Below is a small trained network, with its code and all its weights. Each question gives an input and a class and asks what happens when units are switched off, that is, made to give their printed mean instead of their output.

import numpy as np


def w(rows, s, z=0):
    codes = np.array(rows[::2]) - 128.0
    scale = np.full(codes.shape[1], s)
    scale[-1] = z or s
    return codes * scale


def f(y):
    return np.maximum(y, 0)


def log_softmax(a):
    a = a - a.max(-1, keepdims=True)
    return a - np.log(np.exp(a).sum(-1, keepdims=True))


def net(x, mask):
    res = np.array(x, float).reshape(1, 3) / 4 @ E
    y = f(res @ A[0][:, :-1].T + A[0][:, -1])
    res = res + np.where(mask, y, B[0][:, -1]) @ B[0][:, :-1]
    return log_softmax(res[-1] @ U[:, :-1].T + U[:, -1])


A, B = {}, {}
E = w([
[190,217,90],'x0',
[204,148,254],'x1',
[230,37,98],'x2',
],0.0083)
A[0] = w([
[147,174,184,113],'neuron 0',
[177,91,89,117],'neuron 1',
[122,202,123,103],'neuron 2',
[128,137,196,119],'neuron 3',
[62,188,159,124],'neuron 4',
[83,132,80,85],'neuron 5',
[166,125,165,110],'neuron 6',
[119,170,140,109],'neuron 7',
[158,122,169,127],'neuron 8',
[118,133,122,72],'neuron 9',
[86,185,168,75],'neuron 10',
[189,187,157,121],'neuron 11',
[252,160,64,91],'neuron 12',
[192,140,178,160],'neuron 13',
[88,149,134,111],'neuron 14',
[125,141,183,121],'neuron 15',
[140,125,164,103],'neuron 16',
[128,131,149,253],'neuron 17',
[107,99,148,51],'neuron 18',
[76,48,168,46],'neuron 19',
[109,110,35,139],'neuron 20',
[131,186,121,74],'neuron 21',
[141,151,154,122],'neuron 22',
[109,159,135,100],'neuron 23',
[132,168,31,123],'neuron 24',
[184,51,104,76],'neuron 25',
[87,55,165,78],'neuron 26',
[170,191,98,72],'neuron 27',
[183,95,111,128],'neuron 28',
[202,193,170,124],'neuron 29',
[131,134,54,157],'neuron 30',
[155,205,30,61],'neuron 31',
],0.016,0.0029)
B[0] = w([
[82,112,149,215],'neuron 0',
[165,167,166,206],'neuron 1',
[214,112,97,207],'neuron 2',
[94,117,159,207],'neuron 3',
[208,178,155,248],'neuron 4',
[92,135,181,210],'neuron 5',
[99,146,150,190],'neuron 6',
[172,142,124,178],'neuron 7',
[102,124,169,192],'neuron 8',
[131,129,139,137],'neuron 9',
[191,153,148,220],'neuron 10',
[68,109,116,221],'neuron 11',
[200,137,48,254],'neuron 12',
[82,128,158,233],'neuron 13',
[161,148,151,183],'neuron 14',
[99,123,136,193],'neuron 15',
[105,132,155,171],'neuron 16',
[131,113,111,179],'neuron 17',
[128,110,92,154],'neuron 18',
[117,89,3,209],'neuron 19',
[69,126,226,253],'neuron 20',
[182,110,83,182],'neuron 21',
[102,130,136,171],'neuron 22',
[153,145,137,171],'neuron 23',
[62,114,146,247],'neuron 24',
[197,166,173,231],'neuron 25',
[135,95,19,204],'neuron 26',
[150,114,36,197],'neuron 27',
[173,172,158,203],'neuron 28',
[68,97,151,243],'neuron 29',
[86,121,178,221],'neuron 30',
[83,95,68,249],'neuron 31',
],0.024,0.0082)
U = w([
[90,154,178,6],'0',
[252,217,158,104],'1',
[152,138,64,248],'2',
],0.013,0.002)

Each question gives the input, the list of numbers given to net, and the class t.
The units are the neurons (one row each of A and B). Each row of codes is followed by its name. A weight is (code - 128) times the scale printed after its matrix; where a second scale follows, it is the last column's (A, B and U).
mask holds one flag per neuron, in row order. A switched-off neuron (its flag False) gives its mean, the last column of its row in B, instead of its output. The means were averaged over made-up inputs and are rounded, as every weight is.
A unit's drop is (log p(t) with every unit on - log p(t) with that unit switched off) / (log p(t) with every unit on - log p(t) with every unit switched off).
The circuit of an input: a set's keep is (log p(t) with only the set's units on - log p(t) with every unit switched off) / (log p(t) with every unit on - log p(t) with every unit switched off). Starting from the 12 units with the biggest drops (on a tie, the unit counted first), units are removed one at a time, each time the one whose removal leaves the highest keep (on an exact tie, the one counted first), for as long as the keep stays at least 0.8.
units of the circuit, in order: the units of the circuit, biggest drop first
k most important neurons: the k neurons with the biggest drops, biggest first
drop of u: that unit's drop, to one decimal
input [7,4,5], class 2: 2 most important neurons -> (neuron 12; neuron 11)
input [3,2,2], class 2: 2 most important neurons -> (neuron 20; neuron 12)
input [-8,4,-7], class 2: units of the circuit, in order -> (neuron 19)
input [6,7,-5], class 0: 3 most important neurons -> (neuron 29; neuron 11; neuron 0)
input [-8,-2,-7], class 2: 3 most important neurons -> (neuron 19; neuron 26; neuron 25)
input [-3,2,-2], class 2: 2 most important neurons -> (neuron 20; neuron 25)
input [7,7,2], class 0: 2 most important neurons -> (neuron 29; neuron 13)
input [-3,-5,6], class 1: drop of neuron 29 -> 0.3
input [-3,-7,6], class 0: drop of neuron 20 -> 1.1
input [2,-6,3], class 0: drop of neuron 0 -> 0.0
